Below is a small trained network, with its code and all its weights. Each question gives an input and a class and asks what happens when units are switched off, that is, made to give their printed mean instead of their output.

import numpy as np


def w(rows, s, z=0):
    codes = np.array(rows[::2]) - 128.0
    scale = np.full(codes.shape[1], s)
    scale[-1] = z or s
    return codes * scale


def f(y):
    return y / 2 * (1 + np.tanh(0.7978845608 * (y + 0.044715 * y**3)))


def log_softmax(a):
    a = a - a.max(-1, keepdims=True)
    return a - np.log(np.exp(a).sum(-1, keepdims=True))


def net(x, mask):
    res = np.array(x, float).reshape(1, 7) / 4 @ E
    y = f(res @ A[0][:, :-1].T + A[0][:, -1])
    res = res + np.where(mask, y, B[0][:, -1]) @ B[0][:, :-1]
    return log_softmax(res[-1] @ U[:, :-1].T + U[:, -1])


A, B = {}, {}
E = w([
[128,128,128],'x0',
[25,67,160],'x1',
[2,185,112],'x2',
[128,128,127],'x3',
[125,128,128],'x4',
[126,127,128],'x5',
[101,168,242],'x6',
],0.0068)
A[0] = w([
[154,188,193,51],'neuron 1',
[107,115,84,255],'neuron 2',
[190,89,151,139],'neuron 3',
[195,84,164,88],'neuron 4',
[90,224,85,109],'neuron 5',
[132,96,119,79],'neuron 6',
[123,97,1,38],'neuron 7',
[88,214,77,133],'neuron 8',
[128,106,56,39],'neuron 9',
[170,214,107,41],'neuron 10',
[69,204,80,21],'neuron 11',
[130,117,78,60],'neuron 12',
[91,180,93,64],'neuron 13',
[177,224,102,35],'neuron 14',
[171,213,91,91],'neuron 15',
[185,70,165,43],'neuron 16',
[179,234,101,2],'neuron 17',
[129,81,51,78],'neuron 18',
[174,71,159,30],'neuron 19',
[75,23,151,63],'neuron 20',
[200,124,121,205],'neuron 21',
[104,120,50,220],'neuron 22',
[87,47,146,45],'neuron 23',
[176,76,160,49],'neuron 24',
[134,156,155,24],'neuron 25',
[112,136,111,24],'neuron 26',
[75,26,153,85],'neuron 27',
[132,169,240,44],'neuron 28',
[74,35,146,74],'neuron 29',
],0.0092,0.0042)
B[0] = w([
[112,168,134,144],'neuron 1',
[170,114,189,227],'neuron 2',
[105,98,135,204],'neuron 3',
[81,105,108,186],'neuron 4',
[113,78,126,170],'neuron 5',
[100,147,103,115],'neuron 6',
[32,238,145,183],'neuron 7',
[131,60,119,179],'neuron 8',
[72,191,103,132],'neuron 9',
[159,120,76,143],'neuron 10',
[71,92,39,149],'neuron 11',
[95,162,107,120],'neuron 12',
[97,104,86,130],'neuron 13',
[182,105,64,153],'neuron 14',
[186,110,107,169],'neuron 15',
[56,120,70,159],'neuron 16',
[179,106,40,149],'neuron 17',
[69,198,119,160],'neuron 18',
[44,134,57,139],'neuron 19',
[189,115,75,168],'neuron 20',
[163,84,179,255],'neuron 21',
[151,134,196,218],'neuron 22',
[152,135,63,139],'neuron 23',
[57,130,78,147],'neuron 24',
[92,160,99,101],'neuron 25',
[94,135,75,96],'neuron 26',
[198,115,90,177],'neuron 27',
[69,252,149,178],'neuron 28',
[188,105,85,166],'neuron 29',
],0.022,0.0041)
U = w([
[227,159,2,93],'0',
[115,108,112,253],'1',
[16,28,67,53],'2',
[103,247,88,59],'3',
[140,110,120,168],'4',
],0.0084,0.0067)

Each question gives the input, the list of numbers given to net, and the class t.
The units are the neurons (one row each of A and B). Each row of codes is followed by its name. A weight is (code - 128) times the scale printed after its matrix; where a second scale follows, it is the last column's (A, B and U).
mask holds one flag per neuron, in row order. A switched-off neuron (its flag False) gives its mean, the last column of its row in B, instead of its output. The means were averaged over made-up inputs and are rounded, as every weight is.
A unit's drop is (log p(t) with every unit on - log p(t) with that unit switched off) / (log p(t) with every unit on - log p(t) with every unit switched off).
The circuit of an input: a set's keep is (log p(t) with only the set's units on - log p(t) with every unit switched off) / (log p(t) with every unit on - log p(t) with every unit switched off). Starting from the 12 units with the biggest drops (on a tie, the unit counted first), units are removed one at a time, each time the one whose removal leaves the highest keep (on an exact tie, the one counted first), for as long as the keep stays at least 0.8.
units of the circuit, in order: the units of the circuit, biggest drop first
most important unit: the unit with the biggest drop
top k neurons: the k neurons with the biggest drops, biggest first
drop of u: that unit's drop, to one decimal
input [-1,-5,6,3,0,-1,2], class 2: units of the circuit, in order => [neuron 5; neuron 11]
input [0,5,-6,-3,-7,1,8], class 3: most important unit => neuron 28
input [5,-2,3,-7,1,5,-6], class 3: top 3 neurons => [neuron 7; neuron 18; neuron 9]
input [8,-4,8,7,4,-1,-8], class 2: top 4 neurons => [neuron 8; neuron 11; neuron 5; neuron 13]
input [4,1,3,-4,-4,1,5], class 3: top 2 neurons => [neuron 28; neuron 21]
input [-2,6,-3,-3,5,-1,-8], class 3: units of the circuit, in order => [neuron 7; neuron 18]
input [-3,0,6,-5,1,-6,4], class 2: units of the circuit, in order => [neuron 11; neuron 5]
input [1,-2,6,-8,-5,1,6], class 2: units of the circuit, in order => [neuron 5; neuron 11]
input [7,8,-8,8,0,-7,-7], class 0: top 2 neurons => [neuron 27; neuron 20]
input [3,-6,-1,6,-5,1,-8], class 3: top 2 neurons => [neuron 7; neuron 18]
input [0,7,-1,-8,4,4,4], class 0: drop of neuron 27 => 0.1
input [5,-6,7,2,-3,-3,-2], class 2: drop of neuron 11 => 0.7
input [5,-7,-8,6,-6,-6,1], class 2: drop of neuron 16 => 0.3
input [-8,3,8,4,-3,7,7], class 2: units of the circuit, in order => [neuron 11]
